Each row is followed by the grade that its hidden value falls in (each part has its own value, ranges and names):
[ -67 -144  165 -141   13  158  101  111   76   91  101   59  -35   87
  -86  -91  -62   61   47 -207   76  -30  157  -45   77  114  143 -233
   55  -65  130  -12   15 -177 -123 -109 -146  -83    9  -75   91   15
  208 -249   12  -69  163  -24   48   64  -22] => kaso
[-100  -52 -289  -76  -85 -148   41   -3 -123   63   20  -26 -157  105
 -117 -158  107  205  -69   28  229   54 -143  -33  -39 -138  -76   41
  -67  176  -74  157  -23   -4   52   -9  -12   64  116  -76   45   34
  100  -77  182  116  -21  288  211 -136   -6] => kaso
[ -43   95   -5  129    1  -69 -343  -68  -52  134  -82  -49  -54   66
  106   14  -12 -182   36  102  -20   -9  -24   23   44   41   64   23
    2  150   20  -58 -102 -197  145  284  -55   67  -66  120 -158   40
 -304  195   76  233 -204 -183 -102   46  -12] => Zoger
[-105   -3  293 -217 -122   77  -78 -103  161  -77   67   96  -48   -5
   33   36 -169 -201   44 -129  -96  -18   19    2   58   37  137 -122
   71  -37  125   48 -137    2  -23  125 -111   29  -53   49   60  -29
  -83  -65  -92  137    1 -173  -51   19    0] => Livo
[ -94   92 -250  -92 -134   17    8 -120  -81  156 -189  -17 -121  180
   82  -11  -36   24  -26   82  145  -11 -187  -17   66  -50 -175  -10
  239   27  -57  143   44   67   19   85 -108  -83   90  -51  -76   67
   91  -65  -17   63  171    4   -7    5   19] => Zoger
[  60 -189  170   72  258 -204  -69   60   65  298 -104   -9   28   85
  -80 -126   44 -116   -7 -100  -22 -127  -25 -144 -122  -13  274  -32
   54 -122  184 -163  -23 -215  103  107    1  333 -173  157 -106   26
   -2  162   63  -85 -136   37  -78  -24  103] => Peg
[ -53  162   14  262   55 -211   -1   74 -145  342  -11  174   23  202
  137    7  139   55 -146  102   64  -11 -147  105 -207  105 -120  -11
 -131   53 -160 -299   48 -117   10   79  321    3  -70   14 -173  -84
  -61  314  -28 -183 -212 -199 -143  118  287] => Livo
[-103  199 -402   26  -60  -53  -49  -57 -260  271 -246  -70  -45  192
  119   -3  -49  156  -70  118   43   44 -348  -35 -131  -72 -204   83
   35  139 -207  -14  105   69  141  163  167   13   14   95 -147   -5
  -73  205   81  -68  -67   51  -78   63  175] => Zoger
[-138  146  -94  161   69   -1   66   93  -17  280 -183  157  118  188
  252   76  -21  -32   18  116  -28  -37 -189 -106 -116  -41 -111  -30
  252   49 -136 -144  124  -13  116   63   99   98 -128  126 -239  -36
  -71  156 -109 -256 -123 -157 -226    8  228] => sasi
[-106   26   91 -214  -42  196  -45 -138  151   49  -76  -82  -15  -77
  142   33 -257  -13   24 -120 -146 -113  -45 -142   31   60  155  -83
  208  -64  157  -19 -130  -56  113  205 -216   39 -101   98   34  115
  -14 -185  -25   60  147  -74 -134   47  -59] => kaso
[ -35  132  -71    0  -26 -121 -101  -10 -167  435 -355 -192 -220  356
  -91 -105   67 -152  -92    4   86  -34 -162 -192   26   97   58   80
   -1  -36  124   32   85 -148  -10   53  -17   35  126   -9  -85  -80
   41  125  -69  -14  -86 -163   -9  128  146] => lok
[-209   32  -23  -89  -12   70  133   46   98 -167   10  175   52   86
   77  143 -198  186   70  -52  -37   13 -113 -192  109  -65   17 -121
  113   11  -97   80  -28  138   75  -69  -51   72   18 -128  -23 -112
  -16 -113    1  -48   70   59  -92  -11  -65] => Peg
[-102 -137  -80  -26   58  -55   46   50  -15  -35  -59  -44  -37   91
  -55  -15  -40  178   35   61  239  -59 -115 -162  242  -18 -116  -44
   97   84   13    0  -17   59  107  -47  -67  -68  205 -155  100  -47
    4 -151  155  100   42  198  -41   30 -174] => muk
[ -76 -125  113 -331  -58   -1 -211 -221   24  -16   64    2 -218  -20
 -109  -14  -84  132  -20 -317 -235   40   -7  -97 -154   76  404 -100
  -84  -96  249  131 -170 -109  127  205 -180  198 -142    8   60  -68
   90 -165   44  177  200   22   66  -39  -73] => sasi
[-114   70   42  -20    0   62  -32  -20   59 -132   -3   -9    0   19
   -4    1 -341  113  -24 -125  -25  -50  -95  -47  136  -30   15  -15
  -52  -82   -3 -116  -48   53   71  113  -61  -53   67  -60  -47   43
 -125   11    6   78  200  -39 -112   51  -79] => kaso
[-207  176 -319  -58 -244   11 -137   13 -215  108 -192  -75 -178  235
   11  -21  -49  -15   24   76  164  170 -253  -77   39 -114 -190   47
   58  260 -117  211  117  147   99   76  -18  -46  181  116  -42 -107
 -154   53   43  130 -112   -9   58  -52   91] => muk
[ -96 -174   96 -186  104   53    0 -130   81 -151  142   92 -114  -65
  -24   40  -56  346   15 -135 -176 -139   54 -165   56  178  316 -108
  -41  -60  199   17 -240 -224   80   27 -205   35 -104 -294  100   10
  217 -368   60  118  261  134  -15   48 -290] => Peg
[ -56   10  -40   22   94 -192  157   -5  -44  220 -175 -113  -91  115
  -27  -44  -55  290 -202    1  148 -135 -244 -224   -1   83  -29   50
  -49 -112   36 -152  -57   44   98   15   55   50  153 -164   63  -15
  116  -12   68  -87   77  142 -110  101  -11] => kapid
[  -2   59 -145 -114  -62   34  -96  -92 -149  377 -277 -167 -183  176
    0 -108  -18 -106  -28   16   21  -40 -102  -84  -38   84   91    0
  118   11   99  141    3 -168  -32  136 -140   42  -18   84  -43  110
   94   11   13   40   -6  -27   20   94   54] => Zoger
[-142   15   30   -5  -68  126 -115   -8   50  128 -195 -174  -91  120
   70  -87 -103 -153   25   54  219 -126 -105  -93  268   28 -230   41
  318   37  191 -159   88   -2  139  131 -210 -289  213   42   10   49
  -71 -208 -136  126  204 -217 -160    6  -42] => kapid
[ -66  174 -224   93  -60  -78  230  150 -164  334 -237   -4  -53  247
   24  -48 -124  141 -136   62  233   47 -223  -87  -73  -17 -136  -43
   17  -20 -220   85  104  129 -115  -84   65   72  127   -1  -71   47
   83  181   56 -206  -55  107  -18   77  161] => Peg
[  28  -99   -2   32   80 -235  -63  -77  -52  368 -153 -126 -163   80
   -1  -76  155  111 -163   58  193  -44  -31 -126  -53  126   50  -18
   31  -15   97  -35 -138 -148  142  155 -118  125  103 -114   20   43
   46  -11  145   72  -34   66  -44   35  -71] => Livo
[ -84   69  147  142   67 -207 -185  -10  -15  -48  -34   25  -93  145
  -64   68 -122   39  -48  -58    2  -51 -122 -110  149   83  134   21
 -200  -56   78 -148  -89  -26   96   99   58   52   85  -95  -72 -155
 -202  179   45  165  -44 -118 -125  120  -63] => muk
[-118 -136 -198 -161  -45   71   77   83 -113  100  100  164   37  102
  -22  -89   34  214   51 -115   86  165  -72   87 -207 -148 -128 -168
   82  130 -166   45  159   51   55  -20   93   17  -61   80  -21  -58
  115  -58   93 -162   70  155   84 -117  173] => sasi
[ -57  -54   -7 -213  -16  137   90    9    2  268  -95   68   16  198
   17  -53    5  -61   52 -129  -15   11  -16  -33  -82   -3   10 -174
  233  -65   17   39  133  -82  -55  -16  -23    5  -87   41  -53  -28
  197  -82  -87 -204  105  -88  -14   38  192] => lok
[ -53 -153  -99 -167   29   81  -14   -7   33 -137   67   83  117   66
  -71  -58 -143   21  140 -101   57   20  -55   89  108 -213 -108 -118
  135   19  -94   14   85   63   43   37   20  -28  -24   12  -56   20
  -23   -9   96   38  151  126   19  -47   11] => lok
[-116  -96   58  -51  -48    8   70   51   47  -18   -4  -66  -74   28
  -17  -57  -63   98  -25   66  301  -67  -52  -80  237   49 -179  -54
  101   81   52  -36  -67   66   43  -21 -130 -179  254 -145  180   20
    5 -229   65  134   74   82  -45   18 -162] => Peg
[-108  202 -114  217  -92 -127 -205  111 -170  203 -237 -192 -197  283
  -82  -59 -124  -14  -96   11  280   80 -145 -105  179   32  -95   65
 -119   50  -13  -35   88   31   69   87  -57  -77  310    7 -106  -72
 -236  198   63  157  -28 -154  -45   77   14] => kapid
[  32  -49  -72 -259   -9  305 -297  -61 -198  422  -82  -96  -70   60
  -13 -176  -79  -94   88 -264 -324  137  150  100 -360   98  320 -161
   -5   42   86   60   71 -423   14  287 -125  109 -340  303 -141  126
   32   55   20  -99   30 -160   44   62  189] => lok
[-157   81   27   34 -126  -85   89  -42   14   30   14   85 -120   89
  131   61   50  136 -114  164  250  -58 -116  -18  142  122 -231  -32
   74   87  -40  -41 -112   72   19    4  -36 -196  208 -239   90  -34
   37 -162  -28  109   49  -61  -82   52  -81] => muk
[-109  191 -323    4 -126  115  -85   49 -280  231 -231 -141 -104  254
    5  -91 -118   37  -11   75  131   92 -174   12   57   -9 -230   38
  -10  164 -158   41  162  -21   -1   72   25 -195  163   16  -96   19
  -83  105   22   -3    3  -68  -10  111   94] => lok
[-197   85   71  123   35   68  -33  107   74  -51  -70   43   26   87
  167  183 -137   82   80  109   57  -47  -26 -244  275  126   -7  -95
  112  118  -18  -56  -86  -22  133   -3 -124  -49  113 -131  -11 -106
 -197  -98   35   70 -100 -115 -222  116 -178] => sasi
[ -80 -296   85 -327    2  -42   75  -94  112 -101  239  194   54  -23
  -73 -110  152    9   75  -99   11  -33  -55   91  -97 -166  -46  -99
  117   84   49  -19  -28   -4   66   15  113   43 -124    2  121  -63
  156 -188   23   11   16  168  107 -158  101] => Zoger
[ -50 -165  180 -166   63  -31   95  -55  107  -12   93   86  -49  -49
  -18   23  -70  214  -45 -114  -16  -58   44 -115    1  118  193 -163
  -11  -84   89   21 -206  -64   25   17 -121  109  -19 -187  131    2
  127 -187   94   28   92  132  -34   47 -157] => muk
[ -77  181  292   15  -44   83  -30   14  162  112 -101   15   55   12
  164   93 -353 -185  -33  -96  -94  -70  -50  -65   20  101  135 -113
   82 -149   42 -120  -99   38  -18  170  -68   96  -81  175  -62   53
 -198  155  -94  -26  -47 -270 -243  133   87] => kapid
[-198  192  117 -121 -141   51  -93  -80  -23 -160   38   72  -84   42
   43   99 -260   44  -23  -77 -186   28 -154  -56   34   70   78    6
 -202   66  -20  -16 -127   57   40  121   70  -32   17  -42   35 -134
 -195   55  -63  116  -70 -149  -92  109   -2] => Livo
[ -52 -133   97 -322 -100 -100   51 -146   81  203   18  -35  -78   34
   18   -9  194   12  -67  -44  124  -34  -96  -60  -89   60   -3 -134
  143   31  103   51 -124   21   62   70   36   79    0    7  215  -88
  165 -179   86   46  -81   75   36   13  100] => lok
[-134 -156  190  -95  -34 -114   28   61   59 -165  246  245   -5  136
 -127  -49  139  -77   88  -51  129  -31  -58   77  109  -63  -63  -87
  -41  113   54  -73   26    5  -59 -125  188  -90   26  -55  103 -206
   45  -75  -22   77 -102   -4   85  -45   96] => Livo
[  12   44  -65   89   78  -81 -187   67 -139  449 -187  -53   28  204
   52   -6   29  -69   -1  -64   13   83  -71  -35 -176   37   85 -117
   33   20  -51 -104  108 -134  107  172  117  190 -114  252 -182  -70
 -140  313  131 -123 -210 -124 -111  110  246] => Zoger
[-144  366  129   50 -224   52 -269 -179   38   15  -39   76  -68    3
  294  198 -270 -155  -65   31 -157   46  -87   97  -18  120   27  -38
  -12   31  -75  -33 -186   33   70  357  -58   -8  -75  111 -155   22
 -359  212  -98  209  -62 -412 -220  113   46] => Livo
[-104   10   33 -104 -182    8    3   15  -57   24   42  -30  -86   81
   -9  -13  -44   24  -19   35  283   11 -116   75  155   78 -204 -111
    5  130  -24    0  -22  121  -66   -1   58 -222  196    1  197  -53
  -21  -76  103  149  -45   14    6  114    7] => Livo
[  59   52   -2  -83 -113 -164 -125 -169 -123  580 -294 -272 -298  125
   26  -21    5  129 -275 -107  217   36 -100  -92 -152  271  100 -123
   50 -188  149   42 -102   -2   65  254 -172   87  143   44   68   43
  113   29  144   69  148  -60  -72  171   34] => muk
[ -94  -75 -138 -177 -148   43   -9    5  -61  -42   25  -55  -58   99
 -103 -132  -38   11   29   18  275   88  -62   94  151 -136 -269  -46
   48  163 -104  106   43   95    2   17  -32 -172  218  -70   92   17
  -35  -89  100  155   53  110  112  -52  -23] => lok
[-193  149  -70  -55 -138 -112  -60  -62   -3 -166  150  157    3   -4
   85   87  -92  133  -35  -16  -73   69 -236   32 -128 -121  -10   11
 -160  165 -169    3 -118  142  125  132  199  145  -93   82  -23 -103
 -188  138   84  114 -174   51    3  -72  116] => kapid
[ -43  -62 -261 -185  -29  -69   40 -193  -41  151 -159  -80  -68   31
   58  -64   -9  153  -76   64  109  -39 -221  -55  -59 -123 -152   29
  220   21  -48   86  -49   86  170  176  -77   64   41  -45   -6  116
   93  -83   95   50  150  214  -11  -71  -21] => Zoger
[-245   44   74  -67   19   67   -4   39  129 -392  112  104   22   72
  -21  169 -225  161  143  -93  -99  -90  -98 -259  343    4  152  -61
  -76   68   51  -10 -101   20   83  -98   -6  -25   55 -179   58 -200
 -109 -168   59  153    0   26  -64   89 -187] => kaso
[-103 -126  128  -54  168 -199  177   46  134  -15   30  149   39  122
  -66   22   64  103   10  -70  -24 -174 -167 -257   24  -34  177  -33
   22  -71  110  -90  -56  -27   57 -128  132  224  -82  -93   39 -160
  149  -60   18 -103  -95  150  -33   -7   52] => kapid
[-108  170  -26  -33  -69   77 -247  -86  -27  -32  -60   26  -30  120
   63   78 -204  -92   65  -66 -164   51  -52    3   61   -9   97  -33
  -31   33  -44   31  -38  -74   73  202  -44   31  -70   35 -180  -34
 -230  150  -19  142    0 -214  -84   72   17] => lok
[-136  206   24   66 -124   22 -145    7 -107   86  -18   54 -167  123
   58   52 -142   89  -74  -47  -43   93  -14  -12  -28  163  112  -59
 -178   48  -39   32  -84  -94  -11  113  -77  -18   32  -62  -79  -41
 -119   74  -17   92   -7 -201  -50   97  -15] => sasi
[ -46  -74   80   -2   72  -43  224   34   68  106 -125  -36  -38   68
   40   15  -74  136  -61  118  245 -189  -78 -191  246  148  -72  -83
  161  -62   58  -32 -115   15  -42  -89 -122  -84  190 -240  149   63
  142 -189   64   -1   62  130 -126  153 -186] => muk
[ -27  330  -56  349  -33 -115   42   98  -98  433 -298 -101 -143  252
  125  -22 -114  -25 -213  153  254  -82  -86  -80   98  189  -65   29
  -12  -84  -68  -84  -18 -109 -115   53 -100  -52  186  -88 -174  153
  -45  212  -31  -34  -26 -218 -136  192   42] => kaso
[ -93 -126 -199  -53   80  -16  -28   45  -88  150  -11  126   97  115
   25  -68   30  128   63  -80    7   96 -146   21 -211 -203 -107  -76
  147   87 -124  -88  181   25  202   97  130  114 -123  159 -154  -66
  -12   81   68 -172   29   92  -36 -129  205] => muk
[-100   66  -28   99   55   42   70   -3  -46  163 -154   28  -78  169
  130   10   11   45  -11  186   85 -200  -90 -119  197  181  -97   15
  168   31   66 -104  -19 -175  -23  -20  -91 -210   78 -215  -36   52
  119 -158 -105  -15   83 -108 -152  156  -97] => Livo
[ -78 -129   77  -71  -11 -125   27   78   -3  155   88  121  -36  149
  -63  -47  175   14   15  -82  142    4  -72  -13  -84   12   44 -143
   34   56   60  -29   42  -36  -12  -64  124   80  -51   84   68 -145
  125  -36   68  -42 -117   44   60  -22  171] => Peg
[-176  226  272  110  -94   54 -303    0   10   75   33  -19 -186  121
   91  100  -41  -95  -13  -62 -111  -48   76 -107  138  335  252  -44
 -183   84  215 -153 -147 -306   33  135  -91 -123   10  -29  -15 -139
 -189  -46  -84  209 -119 -452 -121  197  -40] => kaso
[   0 -215  178   40  159 -187  158   74   78   90  216  239  102  -14
   16  -37  152  156  -50   10  122  -71   34   71 -114   40   11 -163
  -31   11  -55 -180 -108 -108   -6  -38  153  109 -101 -102   52   -7
  107    6  127 -106 -119  139  -31    1   47] => muk
